What each symbol does to the points:
fo: x769->x902, x636->x76, x58->x937, x88->x953, x238->x116, x509->x874, x173->x61, x531->x55, x866->x677, x631->x181, x937->x354, x116->x692, x189->x93, x469->x636, x462->x359, x931->x414, x953->x736, x335->x866, x442->x794, x203->x189, x99->x2, x731->x99, x613->x462, x55->x482, x972->x631, x430->x6, x794->x591, x296->x769, x874->x696, x778->x173, x414->x391, x6->x14
zo: x769->x99, x636->x116, x58->x430, x482->x359, x88->x972, x354->x14, x696->x591, x238->x469, x509->x442, x173->x189, x531->x613, x61->x93, x866->x414, x692->x76, x736->x181, x631->x953, x902->x2, x76->x692, x937->x6, x116->x636, x189->x173, x469->x238, x462->x55, x931->x335, x953->x631, x335->x931, x442->x509, x203->x778, x99->x769, x731->x296, x359->x482, x14->x354, x677->x391, x613->x531, x391->x677, x2->x902, x55->x462, x591->x696, x93->x61, x972->x88, x430->x58, x794->x874, x296->x731, x181->x736, x874->x794, x778->x203, x414->x866, x6->x937
zi: x636->x631, x58->x731, x482->x76, x354->x2, x696->x359, x238->x88, x509->x613, x173->x414, x531->x469, x61->x391, x866->x6, x692->x736, x76->x181, x937->x99, x116->x953, x189->x866, x469->x972, x462->x116, x931->x58, x335->x430, x442->x531, x203->x335, x359->x692, x14->x902, x677->x14, x613->x238, x391->x354, x55->x636, x591->x482, x93->x677, x430->x296, x794->x55, x874->x462, x778->x931, x414->x937, x6->x769
ne: x769->x296, x636->x469, x482->x55, x354->x937, x696->x874, x173->x778, x61->x173, x866->x335, x692->x116, x736->x953, x631->x972, x902->x769, x76->x636, x937->x58, x116->x238, x189->x203, x462->x613, x953->x88, x99->x731, x359->x462, x14->x6, x677->x866, x391->x414, x2->x99, x55->x531, x591->x794, x93->x189, x794->x442, x181->x631, x874->x509, x414->x931, x6->x430
le: x769->x631, x636->x6, x58->x238, x482->x677, x88->x731, x354->x692, x696->x61, x238->x58, x509->x778, x173->x874, x531->x335, x61->x696, x866->x55, x692->x354, x736->x2, x631->x769, x902->x181, x76->x14, x937->x116, x116->x937, x189->x794, x469->x430, x462->x414, x931->x613, x953->x99, x335->x531, x442->x203, x203->x442, x99->x953, x731->x88, x359->x391, x14->x76, x677->x482, x613->x931, x391->x359, x2->x736, x55->x866, x591->x93, x93->x591, x972->x296, x430->x469, x794->x189, x296->x972, x181->x902, x874->x173, x778->x509, x414->x462, x6->x636
lu: x769->x6, x636->x55, x58->x931, x482->x591, x88->x238, x354->x391, x238->x613, x531->x442, x866->x189, x692->x359, x736->x692, x631->x636, x902->x14, x76->x482, x937->x414, x116->x462, x469->x531, x462->x874, x931->x778, x953->x116, x335->x203, x99->x937, x731->x58, x359->x696, x14->x677, x677->x93, x613->x509, x391->x61, x2->x354, x55->x794, x972->x469, x430->x335, x296->x430, x181->x76, x414->x173, x6->x866

The rows follow the links: the fewer symbols apart two points are, the more alike their rows tend to be.

Each row is also shifted at random along 5 hidden directions that mean nothing.

The rows of 48 points, shuffled:
Each row is one point's numbers.
v1: [-16, 44, 4, -8, -3, 43, 62, -31, -48, 5, 7, 39, 59, 21, -60, 33, 42, -13, -44, 13, -54, -3, 14, 41, -9, -11, -59, -41, -47, -27, 39, -1, -9, 9, 56, -14]
v2: [27, 25, -3, -27, -6, -9, 10, 9, -36, -6, 43, -17, -14, -58, 14, 20, -49, 9, 11, -28, 46, -1, 7, 4, -33, -12, 73, -7, -58, -46, 4, -58, -22, 24, -27, 43]
v3: [80, -14, 18, 18, 21, 31, -9, 25, -12, -22, 4, 30, 6, 4, -9, -8, -3, 4, -21, -16, -33, -34, -18, 40, 6, -19, -42, -62, -25, -5, 12, -40, 22, 19, 48, 7]
v4: [24, -11, 0, 36, 15, -17, -20, -4, -10, -18, 20, 59, 14, 18, 27, -32, 44, -26, -29, -58, 17, -31, -27, 19, -16, 25, -17, -18, 17, 18, 13, -13, -7, -72, -10, -14]
v5: [-36, 8, -12, -17, -45, 22, 14, 11, -1, 14, -2, -81, 5, -14, -36, 12, 2, 18, -8, 104, -36, 81, 30, -16, 27, -7, -5, 13, 14, -13, 25, 55, -19, 49, 10, 5]
v6: [-33, 38, 6, -17, -10, -25, 6, -25, 0, 20, -11, 30, -20, 17, 6, 25, 35, -18, 23, -3, 10, -26, -8, -17, -23, 7, 14, 64, 27, -2, -5, 29, -37, -33, -26, -7]
v7: [-1, 16, -2, 22, 1, -2, -30, -16, 52, -55, -7, 32, -49, -12, 19, -27, -34, 20, 50, -60, -1, -80, -32, -23, 1, -15, -5, 39, -18, -9, -66, 5, -40, -13, -28, -54]
v8: [-40, 22, 13, 14, -3, -9, -6, -16, 10, -16, 16, 50, 0, -3, 16, -9, 42, -12, 16, -17, -46, -53, -37, 5, -29, -5, -23, 25, 18, -16, -10, 8, -56, -51, 5, -29]
v9: [60, -28, 8, 11, 13, -31, -49, 30, 10, 12, -11, 31, -49, 34, 30, -20, 23, -10, -3, -31, 37, -30, -32, 0, -17, 25, 6, 5, 42, 25, 20, -2, 37, -36, -19, 15]
v10: [-61, 18, 11, -3, -2, -13, 30, -12, -57, 7, 56, 45, 56, -11, 13, 0, 14, -19, -46, -47, -33, -49, -35, 21, -21, -1, -2, -22, -30, -62, -6, -16, -16, -39, 8, -37]
v11: [185, -12, 15, 2, 6, -27, -15, -43, -50, -6, 28, 19, 10, -28, 51, 15, 43, -19, -8, -46, 53, 9, 4, -13, 2, 22, 56, 20, 30, 19, -6, -19, -38, -45, -47, 5]
v12: [87, 9, 7, -13, 3, 30, -8, -17, 49, -10, -67, -10, -37, 21, -23, 24, 14, 19, 48, 42, -19, 10, 20, -16, 23, -12, -28, 37, 23, 47, -6, 22, 2, 42, 16, 9]
v13: [130, -12, -8, -32, -22, -11, -14, 31, -59, 31, 31, 1, -19, -3, 8, 2, -1, -2, -58, -6, 22, -9, -21, 12, -4, 23, 36, -10, -6, -41, 37, 18, 36, 11, -18, -4]
v14: [82, 7, -1, 14, 14, 18, -14, 12, 43, -12, -30, -21, -45, 28, -31, 3, 13, 0, 29, 24, 31, 33, 30, 25, -38, 2, -17, -18, 13, 68, 77, -18, 28, 14, 29, 79]
v15: [-7, -23, 26, 7, 53, -10, 14, -33, 34, 6, -44, 32, 28, 37, 6, 15, 8, -21, 31, -29, 23, -15, 15, -5, 7, 3, -11, -1, 19, 71, -32, -38, 44, -20, 8, 14]
v16: [-9, -31, 37, 11, 55, -21, 15, -28, -4, 16, -9, 34, 72, 4, 40, 17, 27, -28, 6, -37, 10, 2, 6, 2, 14, -4, 11, -23, 32, 53, -41, -70, 14, -39, 12, 25]
v17: [-124, -37, 18, -6, 36, -13, 33, 6, 18, 26, 12, -47, 70, -25, 20, -3, -52, 5, 4, 11, -3, 21, 3, -6, 1, -16, 30, -31, 0, 11, -34, -40, 41, 9, 5, 21]
v18: [94, -27, -3, 12, -31, 6, -45, 47, -27, 0, 27, -11, -23, -12, 13, -33, 20, 10, -49, 28, -43, -16, -50, 10, 7, 4, -20, -20, 24, -42, 20, 40, -4, -3, 11, -32]
v19: [80, 20, -32, -3, -40, 17, 17, -26, -60, -28, 42, 18, 8, -19, -15, -2, 7, -3, -54, -26, 13, 13, 19, 3, 25, 24, 0, -9, -42, -52, -6, 24, -37, 5, -30, -50]
v20: [32, 9, -28, 1, -35, 45, 16, -13, -14, -14, -7, -21, 9, 11, -53, -3, 6, 15, -40, 52, -43, 39, 16, 3, 45, 6, -52, -6, -10, -27, 4, 57, -11, 35, 17, -52]
v21: [-44, 26, -6, 22, 30, 20, 17, -39, 39, -35, -41, 55, 2, 42, -36, -4, 1, -7, 22, -43, -1, -43, 10, 17, -15, -2, -66, -13, -30, 44, -8, -9, 10, -15, 23, -18]
v22: [50, -12, -14, -13, -16, -17, -19, 39, -21, 16, 47, -56, -14, -38, 16, -19, -31, 10, -21, 12, 29, 26, -9, 2, -19, 8, 53, -11, -6, -30, 30, -2, 8, 9, -24, 27]
v23: [32, 39, 18, -56, -3, 32, 49, -10, -55, 37, -18, 14, 31, 7, -47, 75, 28, -7, -6, 45, -43, 12, 28, 31, 2, -26, -12, -17, -37, -22, 35, 1, 7, 58, 53, 24]
v24: [78, -25, 8, 41, 5, 29, -49, 34, 43, -21, -34, 6, -46, 28, -14, -34, 38, 7, 4, 37, -47, -20, -26, 9, 10, -8, -81, -14, 49, 36, 27, 29, 9, 0, 48, -8]
v25: [9, -44, -66, 47, -20, -13, -21, -31, 52, -42, -2, -6, -30, 34, 11, -88, -37, 13, -36, -63, 82, 10, 4, -41, 59, 62, -6, 28, 10, 35, -60, 62, 27, -32, -90, -98]
v26: [-12, -9, 10, -10, -12, -10, -56, 88, 14, 11, 10, -27, -74, -21, 14, -15, -38, 23, 27, 20, -13, -43, -50, 21, -39, -22, 24, -11, 6, -36, 34, -13, 17, 29, 20, 57]
v27: [-51, -76, 13, 4, 31, -20, 3, 23, 2, 45, -3, -23, 60, 18, 34, -26, -26, -3, -38, -1, -5, 16, -15, -4, 45, 7, -2, -40, 41, 19, -37, -4, 82, -6, 3, -22]
v28: [-42, 12, 21, 2, 6, -34, -3, -10, 4, 11, 32, -17, 11, -38, 36, 4, 11, -12, 36, -1, 15, 7, -1, -16, -43, -2, 51, 30, 23, 8, 6, -31, -51, -45, -22, 46]
v29: [-45, 56, -38, 0, -36, -2, 10, 0, -8, 22, -4, 12, -43, 59, -51, 13, 55, -22, -23, 14, 67, 50, 42, 19, -55, 50, -13, 20, -2, 17, 112, 51, -2, -38, -19, 41]
v30: [8, 11, -32, -20, -42, 5, -23, 30, 4, -8, 5, -57, -60, -36, -7, -9, -49, 28, 9, 30, 23, 27, 3, -21, 13, -6, 37, 30, -18, -39, 8, 33, -16, 51, -26, 4]
v31: [5, 25, -3, -6, -14, -21, -25, 1, 29, -13, -3, -23, -55, -21, 7, 0, -7, 10, 49, 6, 39, 10, 5, -26, -36, 2, 41, 45, 9, 1, 18, 0, -41, -3, -28, 32]
v32: [8, -67, 8, 12, 9, -21, 13, -2, -33, 37, 43, -64, 92, -30, 33, -24, 4, -16, -52, 26, 9, 85, 21, -4, 31, 12, 33, -50, 37, 20, -2, -27, 28, -21, -6, 23]
v33: [50, 54, -7, -20, -38, 2, 0, -31, -30, -6, -14, 28, -39, -1, -13, 44, 43, -8, 23, 7, 12, 16, 22, -15, -9, 9, 18, 57, 0, -14, 9, 28, -64, 5, -25, -7]
v34: [39, 39, -14, -42, -6, 11, -13, 17, -17, -21, -15, 35, -79, -25, -8, 37, -72, 28, 36, -59, 38, -60, -1, -3, 1, -19, 43, 16, -77, -62, -34, -26, 0, 71, -25, -2]
v35: [-10, -3, -26, -39, -1, -25, 1, 15, -19, 19, 14, 3, -26, 0, 19, 0, -65, 14, -14, -46, 37, -42, -24, -12, 5, 4, 50, 20, -29, -49, -33, 13, 44, 27, -42, -32]
v36: [-52, -6, -19, 6, -1, -5, 48, -76, -7, 18, -26, -2, 63, 44, -18, 11, 35, -15, -30, 4, 42, 75, 68, -28, 50, 42, -12, 21, 23, 51, -31, 34, 11, -32, -37, -36]
v37: [51, -45, -2, -5, 23, -26, -41, 59, -15, 17, 8, 23, -32, 8, 35, -15, -37, 5, -24, -51, 37, -45, -42, 15, -11, 12, 26, -31, -8, -20, 2, -22, 72, 4, -12, 7]
v38: [-53, 10, 9, 18, 25, -30, -11, 25, 2, 21, 12, 32, -10, 29, 11, 4, 27, -31, 7, -35, 50, -7, -8, 24, -79, 22, 11, -21, 5, 26, 65, -38, 20, -60, -3, 76]
v39: [27, -26, -12, 44, 8, 15, 6, -30, 27, -6, -13, 3, 41, 47, -20, -44, 51, -11, -41, 19, -13, 20, 4, 10, 24, 28, -74, -19, 43, 54, 19, 41, 16, -43, 13, -39]
v40: [130, 5, -27, 1, -55, 24, -26, 15, -27, -25, 32, -20, -35, -26, -15, -24, -2, 23, -39, 34, -45, -8, -23, 0, 24, -7, -13, 12, -11, -61, 12, 63, -35, 30, -6, -60]
v41: [-92, -5, -5, -18, -1, 10, 19, 16, 22, 19, -9, -59, 12, -9, -21, 1, -40, 11, 13, 48, -7, 34, 19, -5, -3, -17, 10, -12, -8, 0, 5, 2, 33, 42, 17, 23]
v42: [-19, -9, 7, 5, 20, 19, 45, -27, -36, 10, 19, 24, 84, 12, -16, -1, 19, -20, -53, -9, -36, -7, -4, 32, 6, 1, -52, -58, -32, -4, 0, -14, 22, -15, 34, -30]
v43: [-12, 30, 9, -41, -6, 20, 42, -23, -38, 9, -25, 13, 24, -17, -30, 65, -14, 6, 7, -1, -13, 8, 39, 1, 27, -22, 8, -2, -51, -30, -28, -18, -8, 57, 19, -3]
v44: [0, 14, -15, 17, 32, 20, 31, -67, 14, -58, -27, 57, 17, 15, -14, 1, -23, -6, 14, -84, 47, -21, 39, 6, 24, 1, -24, -18, -61, 34, -47, -47, -1, -1, -13, -23]
v45: [22, -31, 19, -22, 31, 11, 21, 14, -9, 25, -16, -8, 37, 2, 0, 20, -28, 4, -13, 7, -22, -11, -8, 12, 31, -21, 5, -28, -12, -4, -25, -26, 60, 42, 27, 4]
v46: [-53, -54, 26, 23, 5, -19, -7, 0, 25, 25, 8, -58, 54, -16, 34, -26, 32, -10, 7, 65, -24, 67, 3, -27, 19, 2, 9, 5, 82, 52, -11, 1, -14, -33, 6, 25]
v47: [-70, 1, -22, 10, -6, 5, -5, -17, 60, -11, -43, -49, -26, 8, -14, -8, -21, 20, 36, 37, 17, 52, 38, -33, 18, 8, 3, 35, 21, 44, -17, 27, -3, 18, -8, 5]
v48: [-31, 11, -14, 5, 22, 9, 8, -16, 53, -10, -30, -12, -15, 30, -28, -4, -10, -5, 27, -9, 55, 30, 45, 1, -34, 18, -8, -6, -12, 67, 31, -18, 34, 2, 0, 51]

Some points, each with its row:
x430 v40
x61 v38
x937 v6
x769 v34
x181 v5
x203 v18
x414 v11
x173 v9
x692 v48
x55 v45
x631 v43
x531 v42
x359 v14
x99 v33
x874 v16
x442 v3
x391 v28
x335 v10

Row, symbols taken left to right, then the row they reach:
v19 fo lu le: v23
v41 zo zo zi zo: v47
v4 zo zi zo: v8
v31 ne fo zi: v29
v36 lu zo le: v35
v39 zi le: v7
v27 fo le le zo: v46
v25 zo le: v20
v21 fo lu: v15
v13 le le lu: v37
v32 le le le: v26
v12 zo le fo: v2
v22 zi zo zo zi: v30

